(in the rows, 128 means zero)
Known rows:
q302: [145 120  96 139 133  95 148 100 123 141 124 117 135 134 142 110 139 123
 110 148 140 125 119 123 133 148 144 161 165]
q381: [154 143 137 110 128 136 117 134 115 140 139 125 131 118 161 137 134 129
 122 147 126 138 120 138 123 117 119 117 148]
q739: [135 127 128 127 109 120 128 162 110 122 143 108 138 146 131 118  99 137
 100 115 116 125 147 127 115 101 124 118 141]
q342: [143 125 115 133 107 112 125 151 114 129 140 110 167 175 123 104 102 123
 102 121 127 141 148 117 124 110 152 114 138]
q52: [167 133 113 132 106 112 129 160 118 129 122 128 139 141 124 116  93 143
 115 120 102 126 143 139 120 119 123  93 121]
q846: [143 118 113 141 133  95 137 107 128 138 129 121 122 117 152 126 144 125
 113 136 145 122 114 123 136 131 131 161 164]
q645: [158 122 123 127 126 117 128 140 118 135 121 129 117 126 144 133 134 138
 114 122 114 136 118 143 123 127 115 116 137]
q744: [144 135 110 135 114  89 174  97 150 151 101 125 145 130 158 131 156 127
  99 134 114 116 114 109 133 124 147 148 162]
q683: [141 123 101 138 124 107 140 121 120 133 126 115 142 151 131 110 113 126
 107 126 122 132 126 131 121 139 142 137 155]
q491: [154 131 111 137 111 108 148 120 123 142 126 126 147 133 133 128 113 132
 102 135 117 116 128 128 126 129 132 122 145]
q923: [155 126 137 120 112 122 108 168 104 127 145 122 140 139 143 118 114 138
 118 128 115 132 136 135 123 105 116 103 134]
q42: [137 128 130 123 117 122 113 176 135 119 149 113 166 146 149 113 122 124
 119  97 125 121 127 137 143 101 127 106 145]
q229: [135 150 137 106 127 138 133 138 122 136 143 115 129 111 154 131 137 132
 114 133 130 137 118 132 113 115 120 125 155]
q424: [138 122 138 135 101 107 148 133 115 142 127 127 144 115 151 127 146 134
 106 113 105 124 110 127 110 110 129 123 159]
q492: [141 119 128 138 114 116 143 134 115 142 152 130 154 111 141 129 139 131
 103 105 139 119 113 132 130 119 130 124 156]
q375: [151 133 103 140 125 105 127 122 139 133 128 123 137 134 136 114 103 128
 119 125 131 127 132 134 122 133 136 130 146]
q643: [152 136 107 132 121 110 141 125 131 133 123 121 132 135 133 121 107 134
 106 133 123 124 136 130 122 130 129 128 142]
q55: [151 119 118 151 132  99 154 105 129 146 114 124 124 121 145 145 160 124
  95 136 140 133 115 114 140 129 133 145 149]
q910: [141 142 135 117 125 133 119 131 121 141 153 123 143 112 157 129 134 125
 126 128 139 138 113 137 119 115 128 124 159]
q945: [141 142 135 116 127 132 121 129 123 142 150 125 145 113 158 129 134 126
 125 127 138 138 114 138 119 116 127 123 159]

Facts:
q847 Λ [q728]
q307 Λ [q602]
q49 Λ [q302]
q564 Λ [q10]
q476 Λ [q50]
q358 Λ [q122]
q923 Λ [q665]
q332 Λ [q842]
q151 Λ [q536]
q135 Λ [q403]
q666 Λ [q332]
q50 Λ [q534]
q956 Λ [q141]
q602 Λ [q619]
q547 Λ [q815]
q342 Λ [q507]
q953 Λ [q124]
q415 Λ [q999]
q226 Λ [q564]
q103 Λ [q97]
q750 Λ [q498]
q121 Λ [q571]
q168 Λ [q407]
q872 Λ [q287]
q220 Λ [q151]
q483 Λ [q744]
q623 Λ [q864]
q80 Λ [q995]
q712 Λ [q121]
q441 Λ [q284]
q184 Λ [q315]
q542 Λ [q960]
q315 Λ [q60]
q89 Λ [q547]
q739 Λ [q135]
q968 Λ [q598]
q507 Λ [q872]
q25 Λ [q447]
q52 Λ [q873]
q311 Λ [q483]
q567 Λ [q584]
q60 Λ [q705]
q480 Λ [q542]
q499 Λ [q968]
q864 Λ [q846]
q42 Λ [q499]
q619 Λ [q725]
q371 Λ [q226]
q850 Λ [q956]
q141 Λ [q55]
q577 Λ [q509]
q169 Λ [q712]
q498 Λ [q727]
q534 Λ [q508]
q620 Λ [q168]
q393 Λ [q103]
q671 Λ [q311]
[q847 q683 q685 q122 q151 q955 q680 q302 q666 q705 q956 q342 q750 q447 q168 q483 q312 q80 q712 q526 q89 q968 q25 q294 q452 q419 q212 q480 q963 q710 q403 q221 q850 q67 q728 q577 q598 q874 q546 q393 q193 q671] ρ a
[q200 q631 q896 q633 q7 q665 q160 q602 q859 q797 q369 q121 q181 q441 q184 q52 q473 q106 q373 q725 q463 q141 q498 q280] ρ e
[q97 q612 q229 q216 q985 q910 q842 q316 q995 q522 q507 q823 q297 q697 q433 q791 q864 q340 q687 q815 q945 q429 q620 q381] ρ d
[q479 q10 q388 q49 q394 q973 q508 q554 q124 q55 q226 q103 q846 q872 q723 q315 q739 q311 q30 q231 q75 q619 q371 q169] ρ b
[q643 q287 q637 q375 q744 q727 q332 q135 q50 q547 q561 q953 q220 q623 q873 q407 q545 q567 q499 q491 q232 q412 q934 q972 q534] ρ c
[q307 q564 q476 q33 q358 q947 q923 q889 q900 q509 q748 q788 q645 q415 q999 q940 q536 q960 q500 q542 q584 q60 q42 q424 q284 q835 q492 q571] ρ f
θ s <- q847 q358 q55 q407 q567 q340 q491 q141 q571 q193
θ m <- q200 q564 q744 q216 q680 q705 q750 q424
θ i <- q97 q643 q788 q369 q873 q311 q697 q67 q169
θ t <- q612 q889 q135 q509 q999 q315 q75 q280
θ g <- q10 q973 q947 q727 q316 q561 q121 q526 q542
θ n <- q388 q637 q122 q284 q874 q429
θ l <- q229 q33 q739 q598 q934 q498 q620 q546
θ r <- q287 q683 q7 q723 q507 q791 q864 q850
θ k <- q49 q375 q554 q226 q447 q872 q500 q297 q963 q725
θ q <- q923 q124 q103 q960 q441 q232 q835 q381
θ h <- q332 q645 q181 q89 q452 q823 q52 q403
θ o <- q151 q748 q50 q859 q168 q545 q499 q393
θ j <- q666 q665 q584 q710 q231 q42
θ p <- q687 q492

Rows:
No name comes twice in this set of rows, the named rows included.
[135 137 136 122 120 138 140 126 119 149 159 129 160 107 149 142 138 123
 110 111 141 128 105 141 123 119 128 116 163]	q687
[141 124 136 128 109 120 112 164 110 128 156 120 153 131 141 112 110 133
 117 109 126 130 131 134 121 104 128 108 143]	q415
[151 139 110 129 115 103 153 139 127 130 129 117 130 117 134 106 119 146
 109 129 128 119 139 119 125 124 128 131 144]	q498
[141 120  97 137 127 103 178  97 119 147 106 118 129 135 133 133 146 129
  87 138 119 121 114 127 126 153 137 151 159]	q122
[154 121 125 130 123 106 124 136 114 134 131 119 126 137 146 127 122 131
 110 144 123 126 131 126 131 119 122 134 140]	q103
[133 122 116 139 102 100 160 120 111 142 118 117 156 150 136 117 127 130
  98 130 100 123 120 124 108 127 148 132 163]	q680
[158 117 115 134 132  96 135 110 122 138 118 123 109 123 155 131 145 129
 112 156 134 126 121 122 136 134 123 155 151]	q124
[157 137 119 138 104 107 126 160 126 127 142 120 165 140 127 101 105 135
 115 112 128 130 147 117 131 103 143 102 130]	q184
[136 129 104 126 120 109 149 129 115 130 127 107 136 149 131 107 117 133
  99 138 123 127 137 121 120 134 138 141 152]	q546
[158 132 104 138 116  97 140 132 132 135 126 127 137 120 133 110 115 139
 119 114 127 122 129 131 125 130 133 123 144]	q7
[161 135 114 142 111  99 154 132 128 136 120 127 148 125 132 122 133 136
 103 123 124 126 132 117 137 122 136 114 133]	q141

The same elements again, as new rows of numbers:
Known rows:
q847: [127 133 102 111 110 127 134 126 125 135 146 117 126 105 136 122 117 118
 125  94 137 132 122 108 133 131 134 129 135 115 106 120 137  77 134 117
 119 105  96 132 127 130]
q815: [105 129 129 136 148 143 154 142 123  88 136 154 143 172  99 156 157 135
  94 167 114 135 118 126 139 137 115 116 157  99 149 103 119 147 139 121
 117 147 166 147 118 121]
q526: [134 118 132 153 124 136 128 153 129 125 126 114 132 104 118 145 132 106
 119 119 116 110 115 121 133 124 123 123 119 116 131 117 113 134 106 128
 130 122 110 117 119 125]
q561: [127 138 139 123 125 121 119 132 121 132 131 136 123 134 131 146 132 123
 126 127 117 127 136 115 140 127 133 119 131 112 142 125 136 148 127 128
 144 118 137 131 117 133]
q633: [133 136 122 123 120 134 134 140 128 121 126 126 120 115 136 102 128 133
 121 138 129 132 128 137 132 126 129 125 135 132 119 131 139 136 124 131
 133 132 134 133 127 124]
q791: [124 150 121 129 166 128 137 124 117  83 130 129 123 157 126 150 108 115
 130 120 112 130 129 105 130 105 106 117 126 112 156 137 127 134 148 126
 127 103 101 125 128 145]
q89: [120 133  99 105 106 119 142 124 122 133 157 110 140 126 132 125 121 118
 117 113 129 113 121 105 131 125 121 121 167  96  97  90 138  74 128 109
 117 118  95 139 120 124]
q947: [114 116 130 100 118  98  99  78 122 142 135 134 147 156 142 117 104 146
 142 134 135 141 132 124 142 140 146 132 114 132 115 125 114 137 117 148
 113 137 143 130 156 120]
q823: [135 138 134 150 135 132 147 153 139 132 132 131 126 124 116 154 152 112
 109 121 117 130 123 107 119 120 125 129 130 115 142 133 131 127 122 114
 137 113 126 130 103 145]
q415: [142 127 129 100 113 107 119  92 118 164 132 112 125 125 144 103 115 117
 150  91 142 120 139 120 111 122 140 142 131 132 103 123 134  97 118 132
 142 119  99 128 128 143]
q645: [135 119 136 108 121 128 125 107 124 132 124 130 130 136 129 115 118 133
 138 125 126 132 127 134 116 131 135 141 126 139 118 125 109 125 120 141
 118 134 125 140 128 134]
q60: [136 106 138 105 122 123 129 102 124 131 132 126 149 163 123 105 122 132
 119 140 126 104 124 127 109 126 128 135 154 118 105  91 118 125 121 136
 133 146 131 145 130 129]
q973: [128 121 131 126 116 122 111 121 127 137 126 125 138 122 125 128 116 128
 130 129 121 121 130 128 138 135 132 131 116 130 127 117 117 132 122 137
 127 128 128 123 131 122]
q972: [138 141 145 125 124 134 139 146 123 131 124 132 123 121 121 145 142 117
 118 121 125 130 137 126 119 132 129 132 142 125 140 127 144 127 134 119
 148 124 148 132 103 147]
q122: [ 70 126 131 114 129 166 139 136  90  96 103 155  58  59 127 171 114 109
 150  94 138 248 118 198 185 208 153 150  89 152 192 185 100 128 161 133
  71 142 147 112 151 108]
q340: [123 144 129 122 142 129 131 127 126 103 133 141 134 151 124 151 130 119
 119 125 126 140 129 106 121 132 128 138 136 121 132 143 148 122 152 119
 129 110 132 117 134 132]
q602: [122 125 117 115 119 130 148 143 117 113 132 128  93  99 136 118 124 125
 124 115 131 150 116 147 154 136 130 117 139 120 122 129 131 131 120 127
 114 138 130 153 121 126]
q80: [136 142 110 137 121 116 114 128 136 154 130 109 126  93 141 120 120 124
 141 105 143 117 143 110 116 116 135 136 107 135 120 141 145  91 133 121
 140 103  93 106 143 133]
q564: [139 107 150 130 117 108 119 104 146 160 122 136 137 133 135 119 151 122
 131 128 128 134 121 114 116 136 148 149 124 140  93 137 117 136  95 148
 122 145 124 125 149 120]
q859: [121 121 121 129 123 110 133 139 126 142 121 118 127 104 137 121 133 121
 132 141 131 125 137 155 148 127 122 111 134 123 128 122 144 150 118 130
 147 146 132 125 126 117]

Rows:
No name comes twice in this set of rows, the named rows included.
[167 145 133 171 146 103  85 127 161 139 104  96 150 110 154 110 111 121
 145 112 141  83 156  88  89  87 115 156  84 164 109 168 161 113 138 133
 176  89  72  63 169 145]	q25
[125 122  96  81  98 107 159 123 110 121 160 112 130 134 139 100 122 113
 117 114 117 104 106 107 151 124 122 108 196  76  73  72 146  88 118 119
 129 133 104 172 101 122]	q52
[166 132 151 188 158 174  92 166 180 112  92 132 152 128 109 118 133 158
 115 178 129 104 145 126  85 100 105 161  79 190 142 172 120 161 143 140
 139 114 158  86 158 140]	q447
[108 123  92  90 100 108 165 116 106 132 164 113 149 132 124 127 128 110
 107 101 130 113 108 113 146 137 123 112 190  75  94  61 133  70 127 109
 114 136  92 157 116 112]	q577
[138 131 118 150 119  82  98 117 149 167 127  91 174 119 139 113 126 118
 126 129 150  72 157 107 113 107 112 120 123 129 119 113 159 107 132 121
 179 122  97  96 146 129]	q393
[148 129 150 179 148 139 120 158 166 128 123 140 151 163 100 150 165 146
  98 180 113  99 134 114 103 101 117 121 120 135 147 134 126 179 124 127
 141 135 172 122 120 138]	q97

Now the same elements, written a new way:
Known rows:
q42: [132 155 115 135 148 100 120 161 129 158 147  80 132 130 116 151 157 130
 155 136 121 156 111 125 145 130 123 147 142 141 148 145 176 106  89 121
 111 115  91 177 142]
q934: [128 133 145 136 134 133 123 109 117 134 109 163 122 124 134 108 131 135
 105 125 138  95 121 114 126 113 141 114 101 114 131 120 102 124 155 108
 149 131 175 136 123]
q896: [132 105 128 117 108 127 139 112 114 121 129 138 125 112 133 126 118 120
 130 113 133 119 138 125 114 128 123 113 135 116 124 117 118 127 137 132
 136 140 134 112 131]
q685: [128  96 122 115 115 129 133 113 126 117 123 157 120 112 124 128 112 122
 132 114 135 117 148 129 117 127 129 122 130 110 123 119 115 129 136 138
 123 137 129 102 124]
q815: [130 125 124 120 115 142 128 121 125 127 127 177 130 109 123 122 107 117
 124 125 144 119 129 120 117 122 117 113 106 119 120 127 107 136 134 133
 142 136 140 114 129]
q307: [154 148 104 130 148  97  92 144 108 148 154  92 111 141 129 150 174 113
 106 144 116 149 108 134 140 121 126 160 131 153 175 155 179 103  92 134
 107 112  79 168 132]
q859: [134 102 140 121 124 132 135 116 119 112 108 129 121 106 135 128 133 136
 130 118 131 115 142 121 124 130 125 113 133 123  96 116 121 131 146 116
 145 138 132 122 132]
q665: [134 102 130 114 117 128 138 123 119 121 127 132 121  99 132 128 122 121
 140 109 130 125 141 121 114 131 114 108 134 123  98 121 121 131 131 125
 137 140 125 115 135]
q60: [ 54 190 109 207 143  92 140 112 135 160 121  58 215 151  76 164 139 104
 151 112 130 147 116 147 110 103 114 150 177 128  89 138 233 116 120  80
 100 111 141 133 176]
q220: [118 180 115 149 140 127 105 162 135 165 162 104 133 144 118 126 134 122
 125 145 120 151 107 133 149 124 135 138 119 162 148 146 147 129 101 140
 110 114 122 170 139]
q846: [130 114 130 111 103 142 143 116 112 114 132 138 138 118 139 124 119 115
 124 113 130 128 140 118 110 137 125 118 131 111 110 115 120 134 149 132
 139 143 123 109 121]
q995: [129 126 125 120 116 142 128 122 124 125 127 177 130 109 124 121 107 117
 125 124 144 120 129 121 117 123 117 112 107 118 120 127 107 136 134 134
 142 136 141 114 128]
q424: [142 114 134 120 127 107 136  95 114 139 113 136 126 130 134 125 127 131
 121 114 136  96 124 109 113 117 127 117 142  86 165 123 126 110 141 110
 133 127 170 119 122]
q666: [116 146 112 134 145 126 112 165 149 137 149  97 128 136 117 140 141 125
 148 145 113 155 133 138 147 142 130 152 147 158 127 142 159 134  97 145
  88 114  85 148 135]
q124: [134 108 133 112  99 150 132 113 105 112 122 129 142 120 131 128 115 121
 125 118 132 129 143 116 123 138 128 120 130 115 103 113 125 138 154 138
 150 146 122 108 127]
q226: [117 165 121 139 130 134 130 164 139 125 158  73 146 161 134 137 144 122
 133 146 104 173 114 146 141 147 128 155 141 164 130 139 153 135 108 141
 110 119  79 149 126]
q141: [ 95 172 148 142 124 123 167 174 153 140 128  90 157 154 121 130 139 169
 208 157 124 141 105 118 170 155 156 150 150 127 179 108 137 100 111 135
 111 131 114 202 127]
q748: [147 105 141 119 136 115 134 110 121 136 102 119 118 104 128 137 136 148
 131 114 140 115 136 114 123 120 120 108 134 106 110 124 133 119 137 102
 152 125 146 124 135]
q960: [149 103 131 118 115 116 128 105 109 142 113 117 126 113 119 140 118 139
 130 113 144 120 135 115 128 118 121 109 138 104 129 124 137 119 134 125
 153 131 149 117 138]
q507: [134 183 130 114 142 147 127 195 182 160 168 114 108 137 143 118 125 161
 140 175 118 159 114 127 158 156 133 124 134 166 166 146 112 151  90 160
  96  92 112 173 120]

Rows:
No name comes twice in this set of rows, the named rows included.
[114 177 126 154 153 118 107 179 117 146 136 118 135 131 110 135 173 128
 155 146 124 148  96 121 165 125 142 163  90 159 137 138 159  97 101 120
 126 135  83 213 137]	q499
[133 123 141 129 135 136 121 127 120 136 113 149 117 101 126 117 125 136
 124 115 138 115 129 115 130 116 126 105  98 126  90 124 109 133 142 111
 158 134 154 134 136]	q545
[124 152 119 140 124 130 109 149 124 137 143  77 140 149 121 139 139 129
 135 150 116 149 125 134 156 138 136 146 153 161 142 134 164 131 111 153
 109 123 102 155 142]	q441
[141 115 144 125 134 110 137  94 117 133  97 132 121 126 137 128 142 149
 113 123 139  95 128 111 120 116 134 119 138  94 151 119 128 111 153 101
 143 123 166 124 122]	q33
[ 93 115 125 146 126 121 139  89 125 112 103 159 158 134 113 125 118 106
 131 109 134  94 141 128 103 117 132 135 144  95 119 115 136 124 156 109
 113 139 159  93 128]	q705
[112 186 128 152 152 138 105 150 145 135 127 131 142 161 128 123 153 135
 113 174 121 127 106 127 153 132 143 158 125 158 161 140 146 132 124 130
 104 109 124 168 124]	q620
[132 107 134 115 108 139 152 119 119 105 127 129 134 122 140 126 116 120
 129 110 126 139 134 132 109 135 118 118 121 116  98 118 109 135 143 124
 151 144 117 101 120]	q554
[147 104 130 113 128 111 138 117 121 144 122 120 117  96 125 138 123 133
 139 104 138 125 135 115 114 120 110 104 135 104 112 129 134 120 123 111
 145 128 139 119 138]	q584
[131 110 132 106 110 144 141 126 116 114 132 132 133 104 137 126 123 116
 135 109 128 134 143 115 110 140 116 113 128 116  84 119 120 139 144 124
 142 144 114 111 127]	q231
[125 132 140 129 130 143 125 109 127 115  99 183 130 125 134 113 130 133
 109 139 143  95 125 113 123 122 134 123 107 114 131 121 104 132 156 116
 143 132 158 123 118]	q229
[128 169 121 141 149 101 116 136 132 159 142  82 138 166 128 135 152 131
 125 150 116 129 105 122 142 128 137 154 161 130 196 145 169 110 108 123
  95 104 133 164 128]	q564
[114 149 111 137 137 125 112 154 145 136 151 104 133 149 118 138 138 124
 136 149 115 148 130 142 147 138 138 156 149 154 152 139 157 129 103 153
  85 114  94 146 129]	q480

The same elements again, as new rows of numbers:
Known rows:
q643: [162 142 134 119 128 146 113 167 115  93 161 119 132 113]
q995: [125 140 113 132 113 107 120 144  93 148 120 108 122 128]
q480: [149 101 126 118 143 149 141 101 192 104 140 157 125  87]
q103: [139 107 108 132 133 148 153 106 168  99 109 156  88 141]
q815: [120 137 122 132 113 102 122 138  91 149 120 104 128 122]
q332: [126  99 104 119 120 127 149 102 158 108  74 154 121 105]
q612: [153 159 131 162  97 115 122 105  85 124 122 108  98 160]
q645: [113 168 146 135 107 106 126 171 107 150 115 127 123 163]
q955: [152 128 149 112 133 139 108 111 113 107 140 122 177 111]
q963: [146 126 141 107 164 157 115 110 100 129 140 121 176 123]
q889: [115 170 150 139 118 118 141 123  94 138  87 128  96 198]
q342: [130  87 124 102 145 142 163  86 171 108 114 143 141  94]
q631: [103 108 109 159 113 105  95 122  99 151 152 115 151 148]
q287: [153 145 171 120 106 140 117 132 106 160 129 134 137 108]
q526: [143 143 139 125 133 149 108 131 135  75 138 107 180 102]
q671: [163  73 133 106 131 132 149  95 190 104 111 147 144 105]
q509: [116 175 150 145 105 118 136 129 102 136 108 129  96 196]
q369: [111 117  96 161 136 111 101 150 104 137 167 100 137 156]
q874: [144 120 160  96 134 145 101 123 114 112 169 117 151 104]
q97: [135 132  90 134 112 104 112 162  92 127 142 103 125 131]

Rows:
No name comes twice in this set of rows, the named rows included.
[158 138 178 114 124 151 105 101 119 153 146 139 164  92]	q683
[121 132 125 181 104 113  98  82  90 132 135 122 120 181]	q280
[154 115 131 137 119 142 155  77 162  99  97 162  76 135]	q135
[136 140 139 136  99 101 112 128  89 183 124 122 124 114]	q791
[151 122 152 100 112 134 113 148 101 118 156 124 132 111]	q637
[181  53 123 128 147 110 176 155 206 111 100 105 128 152]	q311
[206  62 150 127 143 117 165 121 220 119 117 115 157 116]	q483
[ 88 126  85 125 121  97 166 162 189 101  81 155 103 150]	q542

